Below is a small trained network, with its code and all its weights. Each question gives an input and a class and asks what happens when units are switched off, that is, made to give their printed mean instead of their output.

import numpy as np


def w(rows, s, z=0):
    codes = np.array(rows[::2]) - 128.0
    scale = np.full(codes.shape[1], s)
    scale[-1] = z or s
    return codes * scale


def f(y):
    return y / 2 * (1 + np.tanh(0.7978845608 * (y + 0.044715 * y**3)))


def log_softmax(a):
    a = a - a.max(-1, keepdims=True)
    return a - np.log(np.exp(a).sum(-1, keepdims=True))


def net(x, mask):
    res = np.array(x, float).reshape(1, 5) / 4 @ E
    y = f(res @ A[0][:, :-1].T + A[0][:, -1])
    res = res + np.where(mask, y, B[0][:, -1]) @ B[0][:, :-1]
    return log_softmax(res[-1] @ U[:, :-1].T + U[:, -1])


A, B = {}, {}
E = w([
[137,136,139],'x0',
[132,130,131],'x1',
[130,128,129],'x2',
[116,255,40],'x3',
[216,70,68],'x4',
],0.0082)
A[0] = w([
[220,119,124,142],'n0',
[99,137,70,125],'n1',
[133,9,122,147],'n2',
[218,227,70,113],'n3',
[72,152,183,59],'n4',
[163,110,185,135],'n5',
[90,126,103,158],'n6',
[94,32,142,152],'n7',
[138,63,105,80],'n8',
[186,56,38,109],'n9',
[75,211,76,153],'n10',
[145,179,108,77],'n11',
[161,185,56,123],'n12',
[144,87,241,132],'n13',
[255,160,107,191],'n14',
[144,87,193,97],'n15',
[150,208,38,174],'n16',
[150,73,195,66],'n17',
[90,59,144,96],'n18',
[156,97,174,130],'n19',
[130,188,113,139],'n20',
[77,117,80,233],'n21',
[119,150,77,84],'n22',
[23,160,202,100],'n23',
[90,74,128,120],'n24',
[245,158,156,254],'n25',
[118,119,106,179],'n26',
[53,134,146,87],'n27',
[79,156,168,75],'n28',
[86,158,163,179],'n29',
[63,227,234,102],'n30',
[118,166,73,118],'n31',
],0.0097,0.0056)
B[0] = w([
[140,65,132,171],'n0',
[152,170,177,150],'n1',
[110,206,177,215],'n2',
[227,103,200,228],'n3',
[240,93,65,144],'n4',
[116,193,143,160],'n5',
[107,83,150,145],'n6',
[132,166,178,202],'n7',
[189,115,135,140],'n8',
[167,47,113,196],'n9',
[144,97,184,224],'n10',
[228,204,49,142],'n11',
[133,190,186,203],'n12',
[117,226,142,215],'n13',
[80,95,124,219],'n14',
[136,178,42,168],'n15',
[120,88,186,254],'n16',
[254,138,149,170],'n17',
[198,211,136,158],'n18',
[113,210,120,161],'n19',
[151,150,218,170],'n20',
[64,137,183,193],'n21',
[224,212,126,142],'n22',
[203,26,92,195],'n23',
[179,183,201,145],'n24',
[46,81,160,226],'n25',
[102,110,232,155],'n26',
[219,47,81,141],'n27',
[221,70,107,139],'n28',
[99,51,149,175],'n29',
[188,54,101,208],'n30',
[138,191,159,169],'n31',
],0.0048,0.0069)
U = w([
[178,44,151,89],'0',
[165,255,189,26],'1',
[84,141,179,253],'2',
[75,124,196,175],'3',
[91,121,190,127],'4',
[74,205,13,48],'5',
],0.012,0.0041)

Each question gives the input, the list of numbers given to net, and the class t.
The units are the neurons (one row each of A and B). Each row of codes is followed by its name. A weight is (code - 128) times the scale printed after its matrix; where a second scale follows, it is the last column's (A, B and U).
mask holds one flag per neuron, in row order. A switched-off neuron (its flag False) gives its mean, the last column of its row in B, instead of its output. The means were averaged over made-up inputs and are rounded, as every weight is.
A unit's drop is (log p(t) with every unit on - log p(t) with that unit switched off) / (log p(t) with every unit on - log p(t) with every unit switched off).
The circuit of an input: a set's keep is (log p(t) with only the set's units on - log p(t) with every unit switched off) / (log p(t) with every unit on - log p(t) with every unit switched off). Starting from the 12 units with the biggest drops (on a tie, the unit counted first), units are removed one at a time, each time the one whose removal leaves the highest keep (on an exact tie, the one counted first), for as long as the keep stays at least 0.8.
units of the circuit, in order: the units of the circuit, biggest drop first
top k neurons: the k neurons with the biggest drops, biggest first
drop of u: that unit's drop, to one decimal
input [4,-3,-5,8,8], class 0: units of the circuit, in order : (n9)
input [-8,7,1,-7,6], class 2: units of the circuit, in order : (n2 n13)
input [-6,2,-8,-4,5], class 4: units of the circuit, in order : (n2 n23)
input [-5,4,3,-5,-8], class 0: units of the circuit, in order : (n23 n30)
input [2,-1,8,-8,7], class 1: top 2 neurons : (n2 n13)
input [6,0,-5,5,-6], class 0: top 2 neurons : (n30 n23)
input [-5,-8,-8,-3,5], class 3: top 2 neurons : (n2 n23)
input [3,-4,-5,6,-8], class 0: drop of n23 : 0.1
input [6,5,3,-8,-3], class 1: drop of n1 : 0.0
input [1,-4,5,-6,1], class 1: drop of n2 : 0.1
input [4,-1,-4,-1,-6], class 0: top 2 neurons : (n23 n30)
input [4,3,-1,-2,-6], class 0: top 2 neurons : (n23 n30)
